Below are the code and all the weights of a small trained network. Each question names an input and a target symbol and asks about switching units off, where a switched-off unit gives its printed mean instead of its output.

import numpy as np


def w(rows, s, z=0):
    codes = np.array(rows[::2]) - 128.0
    scale = np.full(codes.shape[1], s)
    scale[-1] = z or s
    return codes * scale


def f(y):
    return np.maximum(y, 0)


def softmax(a):
    e = np.exp(a - a.max(-1, keepdims=True))
    return e / e.sum(-1, keepdims=True)


def log_softmax(a):
    a = a - a.max(-1, keepdims=True)
    return a - np.log(np.exp(a).sum(-1, keepdims=True))


def net(x, mask):
    ids = ['εηθφψω'.index(c) for c in x.split()]
    T = len(ids)
    res = E[ids] + P[:T]
    u = 0
    for l in range(2):
        q, k, v = (res @ M[l].T for M in (Q, K, V))
        z = softmax(np.where(np.tri(T) > 0, q @ k.T / 2**0.5, -1e9)) @ v
        res = res + np.where(mask[u], z, O[l][:, -1]) @ O[l][:, :-1]
        u += 1
        y = f(res @ A[l][:, :-1].T + A[l][:, -1])
        res = res + np.where(mask[u : u + 16], y, B[l][:, -1]) @ B[l][:, :-1]
        u += 16
    return log_softmax(res[-1] @ U[:, :-1].T + U[:, -1])


Q, K, V, O, A, B = {}, {}, {}, {}, {}, {}
E = w([
[91,144,166,77,116,70,155],'ε',
[105,157,125,116,109,114,205],'η',
[88,158,133,129,164,152,133],'θ',
[154,131,101,151,71,47,141],'φ',
[130,117,142,134,2,144,125],'ψ',
[104,164,73,89,217,81,142],'ω',
],0.017)
P = w([
[112,136,75,157,72,83,155],'0',
[74,180,176,174,165,91,92],'1',
[176,226,204,99,68,127,165],'2',
[144,90,102,161,108,119,124],'3',
[53,165,154,178,143,99,117],'4',
[170,194,172,72,75,156,162],'5',
[150,47,107,134,117,139,114],'6',
[47,154,133,178,122,106,140],'7',
[181,168,155,38,67,176,163],'8',
[155,5,77,107,96,145,123],'9',
[45,159,166,158,132,112,105],'10',
[186,195,133,41,80,186,153],'11',
[169,49,113,130,124,145,108],'12',
],0.012)
Q[0] = w([
[76,249,173,122,112,78,161],'0.h0',
[158,222,148,18,69,144,209],'0.h0',
],0.012)
K[0] = w([
[187,73,107,50,137,143,114],'0.h0',
[129,4,127,121,151,133,166],'0.h0',
],0.015)
V[0] = w([
[208,193,76,171,150,124,239],'0.h0',
[112,157,152,83,254,180,128],'0.h0',
],0.0067)
O[0] = w([
[248,154,60,162,184,176,239,166],'0.h0',
[213,210,221,113,193,122,2,1],'0.h0',
],0.0072,0.0083)
A[0] = w([
[150,181,122,99,113,74,149,88],'0.n0',
[132,43,132,221,111,203,66,172],'0.n1',
[93,135,159,161,217,135,153,2],'0.n2',
[118,138,145,47,123,252,158,175],'0.n3',
[40,103,135,207,153,103,129,35],'0.n4',
[82,122,186,138,164,199,158,92],'0.n5',
[160,96,87,94,204,35,118,214],'0.n6',
[105,202,186,153,42,162,90,157],'0.n7',
[93,179,114,165,30,100,111,116],'0.n8',
[109,163,254,222,150,128,76,193],'0.n9',
[165,123,66,121,113,169,172,151],'0.n10',
[28,77,86,182,138,83,101,181],'0.n11',
[82,90,124,118,124,143,177,193],'0.n12',
[161,124,176,155,155,126,186,143],'0.n13',
[196,196,109,64,121,136,133,33],'0.n14',
[77,185,132,80,158,144,158,109],'0.n15',
],0.0086,0.0028)
B[0] = w([
[161,159,173,138,124,169,157,180],'0.n0',
[19,209,155,194,189,185,6,148],'0.n1',
[141,96,81,84,64,97,202,139],'0.n2',
[237,118,150,94,71,83,85,174],'0.n3',
[167,129,167,179,141,172,153,180],'0.n4',
[140,104,134,191,56,68,155,147],'0.n5',
[88,49,72,204,54,85,82,171],'0.n6',
[136,141,145,126,109,67,99,161],'0.n7',
[111,151,210,176,152,143,124,248],'0.n8',
[64,133,52,147,160,103,156,138],'0.n9',
[147,130,142,123,134,183,66,242],'0.n10',
[153,87,145,170,160,129,93,241],'0.n11',
[81,94,153,83,125,180,120,254],'0.n12',
[148,148,109,86,130,95,157,152],'0.n13',
[180,176,254,126,105,185,109,147],'0.n14',
[116,134,211,219,127,72,209,170],'0.n15',
],0.0071,0.0088)
Q[1] = w([
[235,223,254,195,130,132,191],'1.h0',
[115,73,166,216,200,69,192],'1.h0',
],0.0068)
K[1] = w([
[146,140,130,2,198,224,19],'1.h0',
[187,23,80,37,56,90,11],'1.h0',
],0.0051)
V[1] = w([
[160,12,115,159,201,59,120],'1.h0',
[115,234,214,166,1,152,166],'1.h0',
],0.0042)
O[1] = w([
[254,106,5,193,84,43,172,129],'1.h0',
[114,77,131,43,64,211,19,253],'1.h0',
],0.0065,0.0061)
A[1] = w([
[126,85,99,131,97,157,152,126],'1.n0',
[132,150,157,96,80,136,166,149],'1.n1',
[159,117,68,157,171,89,139,98],'1.n2',
[202,105,123,30,128,136,172,153],'1.n3',
[170,209,188,86,148,109,127,253],'1.n4',
[101,84,60,100,178,146,189,116],'1.n5',
[102,79,115,199,174,148,128,153],'1.n6',
[192,149,55,146,192,74,139,88],'1.n7',
[84,97,103,106,254,163,92,206],'1.n8',
[103,135,140,135,80,196,118,139],'1.n9',
[47,150,155,148,196,124,145,96],'1.n10',
[151,106,76,141,129,196,93,216],'1.n11',
[172,109,97,136,63,133,150,136],'1.n12',
[146,131,58,172,88,91,81,144],'1.n13',
[168,110,141,187,134,92,37,165],'1.n14',
[199,243,151,100,195,106,79,32],'1.n15',
],0.0099,0.0037)
B[1] = w([
[119,137,199,146,145,100,167,218],'1.n0',
[140,187,97,132,87,93,119,212],'1.n1',
[34,151,193,103,101,113,86,155],'1.n2',
[82,205,53,73,153,210,136,182],'1.n3',
[193,74,64,224,95,165,80,182],'1.n4',
[128,163,173,144,33,111,125,160],'1.n5',
[209,185,140,174,158,126,109,224],'1.n6',
[17,146,140,135,74,176,11,140],'1.n7',
[104,148,5,178,110,48,92,143],'1.n8',
[113,109,138,120,155,122,87,245],'1.n9',
[184,161,85,127,187,157,62,160],'1.n10',
[163,224,135,59,154,148,144,198],'1.n11',
[111,137,162,84,203,114,147,218],'1.n12',
[174,132,133,148,80,141,127,192],'1.n13',
[192,140,230,80,125,144,165,192],'1.n14',
[101,6,217,2,183,140,186,148],'1.n15',
],0.0069,0.011)
U = w([
[67,6,172,112,72,59,152,229],'ε',
[112,190,170,70,141,95,184,102],'η',
[201,183,46,165,178,157,83,212],'θ',
[223,110,195,146,116,76,201,127],'φ',
[111,67,205,148,161,171,96,3],'ψ',
[117,123,80,193,1,83,91,113],'ω',
],0.0076,0.0037)

Each question gives the input, a string of symbols that net reads in full, and the target symbol t.
The units are the heads (2 rows each of Q, K, V and O) and the neurons (one row each of A and B). Each row of codes is followed by its name. A weight is (code - 128) times the scale printed after its matrix; where a second scale follows, it is the last column's (O, A, B and U).
mask holds one flag per unit, layer by layer, with each layer's heads first. A switched-off unit (its flag False) gives its mean, the last column of its rows in O or B, instead of its output. The means were averaged over made-up inputs and are rounded, as every weight is.
A unit's drop is (log p(t) with every unit on - log p(t) with that unit switched off) / (log p(t) with every unit on - log p(t) with every unit switched off).
The circuit of an input: a set's keep is (log p(t) with only the set's units on - log p(t) with every unit switched off) / (log p(t) with every unit on - log p(t) with every unit switched off). Starting from the 12 units with the biggest drops (on a tie, the unit counted first), units are removed one at a time, each time the one whose removal leaves the highest keep (on an exact tie, the one counted first), for as long as the keep stays at least 0.8.
circuit, biggest first: the units of the circuit, biggest drop first
top k neurons: the k neurons with the biggest drops, biggest first
k most important neurons of layer l: the k neurons of layer l with the biggest drops, biggest first
input ψ ε φ ψ θ ω θ θ ε φ φ ψ, target η: 2 most important neurons of layer 1 -> [1.n12, 1.n3]
input ψ φ φ θ η φ ω ψ ω, target ψ: top 3 neurons -> [1.n15, 0.n14, 1.n4]
input ψ φ φ ε ψ θ θ η, target θ: circuit, biggest first -> [1.n10, 0.h0, 1.n0, 0.n9]
input η θ θ ψ φ, target ψ: 2 most important neurons of layer 0 -> [0.n11, 0.n8]
input φ ε φ θ θ ε ω φ η, target ψ: circuit, biggest first -> [0.h0, 0.n14, 1.h0]
input ε φ ε φ ε φ φ φ φ θ ε ψ, target φ: circuit, biggest first -> [0.h0, 0.n7, 0.n3, 1.n14]
input θ φ φ ε φ φ ε ε φ φ ψ, target ψ: circuit, biggest first -> [0.n1, 0.n8, 1.n9]
input ε φ ψ ω θ φ η ω η, target θ: most important neuron of layer 1 -> [1.n4]
input θ ψ φ φ φ ε φ ψ φ ψ φ ψ, target ε: circuit, biggest first -> [0.h0, 1.n6]
input ψ θ ψ, target ε: top 2 neurons -> [0.n8, 1.n6]
input ω φ φ, target ψ: top 2 neurons -> [1.n15, 0.n6]
input ε φ η θ φ φ ψ θ θ ω ψ ε, target ψ: 2 most important neurons of layer 0 -> [0.n6, 0.n14]
input φ φ θ θ φ φ ω θ η θ θ ω, target φ: top 2 neurons -> [0.n15, 0.n12]
input ε θ ψ θ ω η θ φ ε φ, target φ: top 3 neurons -> [1.n14, 0.n6, 1.n13]
input φ φ θ η φ φ θ θ θ, target φ: 2 most important neurons of layer 1 -> [1.n15, 1.n4]
input ω φ η, target ψ: circuit, biggest first -> [0.n6, 1.h0, 0.h0, 0.n14]
input ε ε ε η ε ε ψ ε, target ψ: most important neuron of layer 1 -> [1.n10]
input φ θ ω φ θ, target ω: top 2 neurons -> [1.n7, 0.n2]
input ψ θ ε η ψ φ η θ φ ω φ θ, target ψ: top 3 neurons -> [1.n15, 0.n6, 0.n14]
input φ φ η θ, target θ: 3 most important neurons of layer 1 -> [1.n8, 1.n11, 1.n14]
input θ ε η ψ ψ φ ψ φ η θ η θ ε, target ε: most important neuron of layer 0 -> [0.n10]
input φ ω ω θ φ ω, target φ: 4 most important neurons of layer 0 -> [0.n15, 0.n14, 0.n6, 0.n12]
